Here is a tiny trained network, its code and every weight. The questions are about switching its units off for an input and a target symbol, where a switched-off unit gives its printed mean instead of its output.

import numpy as np


def w(rows, s, z=0):
    codes = np.array(rows[::2]) - 128.0
    scale = np.full(codes.shape[1], s)
    scale[-1] = z or s
    return codes * scale


def norm(h):
    return h / np.sqrt((h * h).mean(-1, keepdims=True) + 1e-5)


def f(y):
    return y / 2 * (1 + np.tanh(0.7978845608 * (y + 0.044715 * y**3)))


def softmax(a):
    e = np.exp(a - a.max(-1, keepdims=True))
    return e / e.sum(-1, keepdims=True)


def log_softmax(a):
    a = a - a.max(-1, keepdims=True)
    return a - np.log(np.exp(a).sum(-1, keepdims=True))


def net(x, mask):
    ids = ['ΛΦΨβεξ'.index(c) for c in x.split()]
    T = len(ids)
    res = E[ids] + P[:T]
    u = 0
    for l in range(3):
        r = norm(res)
        for j in range(3):
            rows = slice(3 * j, 3 * j + 3)
            q, k, v = (r @ M[l][rows].T for M in (Q, K, V))
            z = softmax(np.where(np.tri(T) > 0, q @ k.T / 3**0.5, -1e9)) @ v
            o = O[l][rows]
            res = res + np.where(mask[u + j], z, o[:, -1]) @ o[:, :-1]
        u += 3
        y = f(norm(res) @ A[l][:, :-1].T + A[l][:, -1])
        res = res + np.where(mask[u : u + 4], y, B[l][:, -1]) @ B[l][:, :-1]
        u += 4
    return log_softmax(norm(res)[-1] @ U[:, :-1].T + U[:, -1])


Q, K, V, O, A, B = {}, {}, {}, {}, {}, {}
E = w([
[93,165,117,146,126,251,85],'Λ',
[112,61,117,136,159,118,201],'Φ',
[126,190,99,119,142,220,85],'Ψ',
[174,183,69,180,105,171,102],'β',
[147,31,199,83,106,146,175],'ε',
[125,223,107,112,131,73,185],'ξ',
],0.019)
P = w([
[5,12,64,52,85,63,175],'0',
[188,76,2,133,151,145,204],'1',
[198,94,26,83,125,144,168],'2',
[177,98,65,66,151,148,108],'3',
[198,119,80,72,152,180,106],'4',
[197,112,116,85,150,167,104],'5',
[185,127,151,90,139,181,115],'6',
[164,150,173,103,115,187,109],'7',
[194,179,191,138,126,178,100],'8',
[197,185,243,161,105,173,87],'9',
[199,198,253,164,139,149,85],'10',
[145,195,201,168,163,170,93],'11',
],0.0079)
Q[0] = w([
[93,94,132,168,146,126,133],'L0H0',
[204,140,90,211,71,215,63],'L0H0',
[96,140,98,214,151,91,116],'L0H0',
[167,91,116,149,126,186,127],'L0H1',
[136,156,153,147,72,168,157],'L0H1',
[146,202,101,193,131,201,17],'L0H1',
[208,95,183,75,168,123,231],'L0H2',
[132,126,155,164,61,62,102],'L0H2',
[141,80,159,160,199,249,135],'L0H2',
],0.011)
K[0] = w([
[164,91,138,198,147,132,125],'L0H0',
[62,118,95,109,72,130,138],'L0H0',
[109,167,95,219,148,99,153],'L0H0',
[134,129,136,107,32,168,108],'L0H1',
[89,131,132,109,105,157,136],'L0H1',
[55,120,38,132,145,94,148],'L0H1',
[157,206,247,149,129,102,146],'L0H2',
[96,124,114,130,168,129,131],'L0H2',
[153,162,182,164,100,170,84],'L0H2',
],0.014)
V[0] = w([
[160,99,105,107,66,172,110],'L0H0',
[155,161,80,168,157,106,155],'L0H0',
[164,170,89,147,135,97,133],'L0H0',
[181,137,55,139,155,146,121],'L0H1',
[132,74,122,60,151,141,81],'L0H1',
[131,78,73,197,8,81,101],'L0H1',
[102,111,117,87,196,113,148],'L0H2',
[136,86,99,137,125,190,101],'L0H2',
[123,166,149,72,146,120,117],'L0H2',
],0.011)
O[0] = w([
[194,148,106,90,73,92,81,232],'L0H0',
[157,143,125,125,106,198,153,133],'L0H0',
[146,101,108,110,66,78,169,105],'L0H0',
[97,190,207,161,81,146,243,211],'L0H1',
[126,161,202,54,141,69,154,160],'L0H1',
[147,146,181,150,6,138,126,221],'L0H1',
[70,151,134,95,186,90,65,74],'L0H2',
[160,124,113,255,125,124,119,255],'L0H2',
[80,145,120,84,176,131,136,95],'L0H2',
],0.0086,0.0059)
A[0] = w([
[25,188,51,56,165,198,107,4],'L0N0',
[224,147,168,215,160,69,205,102],'L0N1',
[203,74,96,85,152,103,108,112],'L0N2',
[167,153,2,202,153,118,123,191],'L0N3',
],0.0063,0.0014)
B[0] = w([
[169,79,124,104,80,131,157,139],'L0N0',
[5,66,101,84,140,205,170,254],'L0N1',
[233,126,177,170,92,229,106,152],'L0N2',
[141,158,206,117,121,169,78,247],'L0N3',
],0.012,0.0041)
Q[1] = w([
[90,181,77,195,95,227,55],'L1H0',
[96,124,129,140,132,161,187],'L1H0',
[77,146,155,95,73,89,182],'L1H0',
[91,163,149,25,145,146,87],'L1H1',
[87,107,132,172,191,179,132],'L1H1',
[187,7,122,99,162,98,111],'L1H1',
[215,144,114,223,143,120,147],'L1H2',
[122,109,160,86,104,117,179],'L1H2',
[80,107,31,122,146,130,68],'L1H2',
],0.011)
K[1] = w([
[86,59,18,122,76,114,57],'L1H0',
[76,43,144,121,124,105,152],'L1H0',
[119,189,155,176,74,163,200],'L1H0',
[53,191,109,87,141,34,144],'L1H1',
[139,86,161,197,106,114,68],'L1H1',
[158,124,181,161,248,114,191],'L1H1',
[204,152,104,138,21,145,44],'L1H2',
[126,171,137,132,80,37,143],'L1H2',
[133,2,111,198,122,111,139],'L1H2',
],0.0095)
V[1] = w([
[88,118,122,181,128,173,8],'L1H0',
[124,84,172,157,159,104,129],'L1H0',
[156,171,137,169,147,132,182],'L1H0',
[124,120,159,158,113,80,112],'L1H1',
[169,80,185,184,176,103,152],'L1H1',
[141,139,71,107,130,60,140],'L1H1',
[68,184,167,114,141,118,164],'L1H2',
[131,116,167,119,149,161,159],'L1H2',
[93,89,109,143,117,128,140],'L1H2',
],0.011)
O[1] = w([
[82,173,148,81,112,205,77,102],'L1H0',
[89,19,239,118,121,207,186,103],'L1H0',
[186,72,59,190,108,198,164,82],'L1H0',
[43,116,154,141,84,129,163,79],'L1H1',
[145,120,136,129,78,167,67,63],'L1H1',
[93,137,118,153,102,95,254,1],'L1H1',
[191,232,94,49,104,27,175,102],'L1H2',
[177,140,147,244,167,75,134,155],'L1H2',
[111,170,144,184,148,174,98,91],'L1H2',
],0.0085,0.0054)
A[1] = w([
[76,123,94,189,194,193,62,253],'L1N0',
[167,165,29,124,39,205,54,138],'L1N1',
[191,255,45,58,154,18,158,179],'L1N2',
[205,112,127,120,91,176,95,160],'L1N3',
],0.0077,0.0025)
B[1] = w([
[130,171,123,70,169,58,122,232],'L1N0',
[102,245,132,185,175,113,116,254],'L1N1',
[173,184,156,39,73,98,151,224],'L1N2',
[143,104,252,125,105,107,155,229],'L1N3',
],0.017,0.0064)
Q[2] = w([
[112,100,66,164,99,129,31],'L2H0',
[44,230,221,196,62,59,140],'L2H0',
[44,157,34,75,86,50,228],'L2H0',
[124,59,10,120,30,159,138],'L2H1',
[195,131,203,137,104,167,31],'L2H1',
[2,123,129,176,143,210,140],'L2H1',
[156,83,200,110,162,196,55],'L2H2',
[8,118,89,128,84,51,227],'L2H2',
[57,90,130,59,165,248,76],'L2H2',
],0.0069)
K[2] = w([
[93,66,17,174,174,77,46],'L2H0',
[103,204,78,254,153,107,62],'L2H0',
[108,171,72,122,67,112,140],'L2H0',
[206,179,155,160,108,212,167],'L2H1',
[49,204,115,135,118,120,155],'L2H1',
[116,104,217,189,207,103,84],'L2H1',
[129,140,77,118,138,149,65],'L2H2',
[142,51,33,202,139,177,156],'L2H2',
[180,72,163,118,155,218,43],'L2H2',
],0.009)
V[2] = w([
[46,128,90,125,119,179,251],'L2H0',
[78,223,173,205,119,38,52],'L2H0',
[179,191,246,186,162,20,61],'L2H0',
[8,93,68,238,7,97,178],'L2H1',
[167,105,254,81,42,237,211],'L2H1',
[24,213,89,146,208,128,161],'L2H1',
[100,22,152,173,74,102,94],'L2H2',
[204,186,185,83,151,175,130],'L2H2',
[134,54,5,119,162,84,213],'L2H2',
],0.0057)
O[2] = w([
[166,250,172,117,105,94,198,71],'L2H0',
[172,135,74,86,254,149,165,207],'L2H0',
[217,38,130,96,122,98,133,255],'L2H0',
[180,84,188,132,103,109,48,106],'L2H1',
[167,153,123,112,132,111,194,184],'L2H1',
[137,88,138,105,87,133,58,141],'L2H1',
[165,142,95,117,122,180,159,76],'L2H2',
[139,98,145,105,89,80,145,208],'L2H2',
[128,157,110,84,196,172,125,18],'L2H2',
],0.0075,0.0076)
A[2] = w([
[29,121,181,52,193,93,169,80],'L2N0',
[150,254,244,100,196,81,61,145],'L2N1',
[124,113,157,67,72,200,200,2],'L2N2',
[145,114,124,97,153,210,152,228],'L2N3',
],0.0088,0.00049)
B[2] = w([
[188,207,110,229,109,151,219,157],'L2N0',
[98,46,71,134,42,184,218,254],'L2N1',
[121,119,108,51,100,139,155,149],'L2N2',
[72,118,207,254,110,135,85,131],'L2N3',
],0.0096,0.012)
U = w([
[116,146,119,89,132,181,101,172],'Λ',
[122,208,254,252,129,29,160,98],'Φ',
[188,106,88,168,207,102,136,158],'Ψ',
[120,18,24,136,42,173,199,4],'β',
[126,68,240,125,117,50,102,177],'ε',
[184,135,81,61,99,62,157,185],'ξ',
],0.0076,0.0025)

Each question gives the input, a string of symbols that net reads in full, and the target symbol t.
The units are the heads (3 rows each of Q, K, V and O) and the neurons (one row each of A and B). Each row of codes is followed by its name. A weight is (code - 128) times the scale printed after its matrix; where a second scale follows, it is the last column's (O, A, B and U).
mask holds one flag per unit, layer by layer, with each layer's heads first. A switched-off unit (its flag False) gives its mean, the last column of its rows in O or B, instead of its output. The means were averaged over made-up inputs and are rounded, as every weight is.
A unit's drop is (log p(t) with every unit on - log p(t) with that unit switched off) / (log p(t) with every unit on - log p(t) with every unit switched off).
The circuit of an input: a set's keep is (log p(t) with only the set's units on - log p(t) with every unit switched off) / (log p(t) with every unit on - log p(t) with every unit switched off). Starting from the 12 units with the biggest drops (on a tie, the unit counted first), units are removed one at a time, each time the one whose removal leaves the highest keep (on an exact tie, the one counted first), for as long as the keep stays at least 0.8.
units of the circuit, in order: the units of the circuit, biggest drop first
top k neurons: the k neurons with the biggest drops, biggest first
k most important neurons of layer l: the k neurons of layer l with the biggest drops, biggest first
which heads matter: for each layer, one digit per head in row order, 1 if its drop is at least 0.15 and else 0, layers parted by /
drop of u: that unit's drop, to one decimal
input β ξ ε ξ Ψ, target Φ: which heads matter -> 010 / 000 / 000
input ξ Φ Ψ Ψ, target Ψ: which heads matter -> 011 / 001 / 000
input Λ β Φ β Ψ Ψ, target Λ: which heads matter -> 001 / 100 / 000
input Φ Ψ Λ ε Φ Φ β ε ξ β Ψ Φ, target β: units of the circuit, in order -> (L0N1)
input β Φ Φ Φ, target Φ: units of the circuit, in order -> (L2H0 L2N1 L1H2 L1H0)
input Φ Ψ β β Ψ β β β, target ε: which heads matter -> 000 / 000 / 000
input Λ Φ Φ, target Φ: top 4 neurons -> (L0N1 L2N0 L1N1 L2N1)
input ε ε β Λ, target β: which heads matter -> 110 / 100 / 010
input ξ ε β Ψ β β β β Φ, target β: which heads matter -> 010 / 000 / 000
input ξ β β Ψ, target Ψ: which heads matter -> 011 / 100 / 000
input Ψ β β β β β Ψ Ψ β, target ξ: top 2 neurons -> (L0N0 L1N2)
input β β Φ β β ε ξ Φ ε, target ξ: which heads matter -> 001 / 011 / 000
input Φ β Ψ Φ β β ε β Λ ε Ψ, target ε: which heads matter -> 000 / 000 / 000
input ε β β Φ Ψ, target β: which heads matter -> 110 / 100 / 000
input ε ε ε β β Φ β, target β: units of the circuit, in order -> (L2N1)
input ξ Λ Φ ε β Ψ β ξ Φ Ψ Φ, target Ψ: which heads matter -> 010 / 100 / 000
input β ε Φ β Φ ξ Φ Ψ Φ Φ, target Ψ: 2 most important neurons of layer 1 -> (L1N3 L1N2)
input Ψ ε β ε β β Φ Ψ β β Λ, target ξ: top 2 neurons -> (L0N0 L0N2)
input Φ ξ ε ξ β ξ Ψ, target ε: which heads matter -> 000 / 100 / 000
input ε β Φ β ξ Ψ, target β: 2 most important neurons of layer 1 -> (L1N2 L1N3)
input Ψ β Φ ε ξ Ψ Φ β Φ β β Ψ, target ξ: which heads matter -> 010 / 000 / 000
input β Ψ β Φ ε ε Φ, target ε: top 2 neurons -> (L0N2 L2N1)
input Ψ Φ Λ Λ Λ ε Λ ε Ψ, target ξ: 2 most important neurons of layer 0 -> (L0N0 L0N2)
input Ψ β Φ β β Λ, target ξ: top 2 neurons -> (L0N0 L1N2)
input ε Ψ Φ Φ Φ ε β Ψ ξ ε Φ, target ξ: top neuron -> (L1N2)
input Λ Λ Λ β Φ β ε Φ Λ Λ, target Λ: which heads matter -> 010 / 100 / 000
input Λ Λ Φ Φ Ψ Ψ β ε Φ, target ε: top 2 neurons -> (L0N2 L1N3)
input β Φ β β Ψ β β β Φ ξ ε, target ξ: which heads matter -> 001 / 001 / 000
input Φ Ψ Λ, target ε: top neuron -> (L0N3)
input ξ Λ Φ β, target Ψ: drop of L0H1 -> 0.1
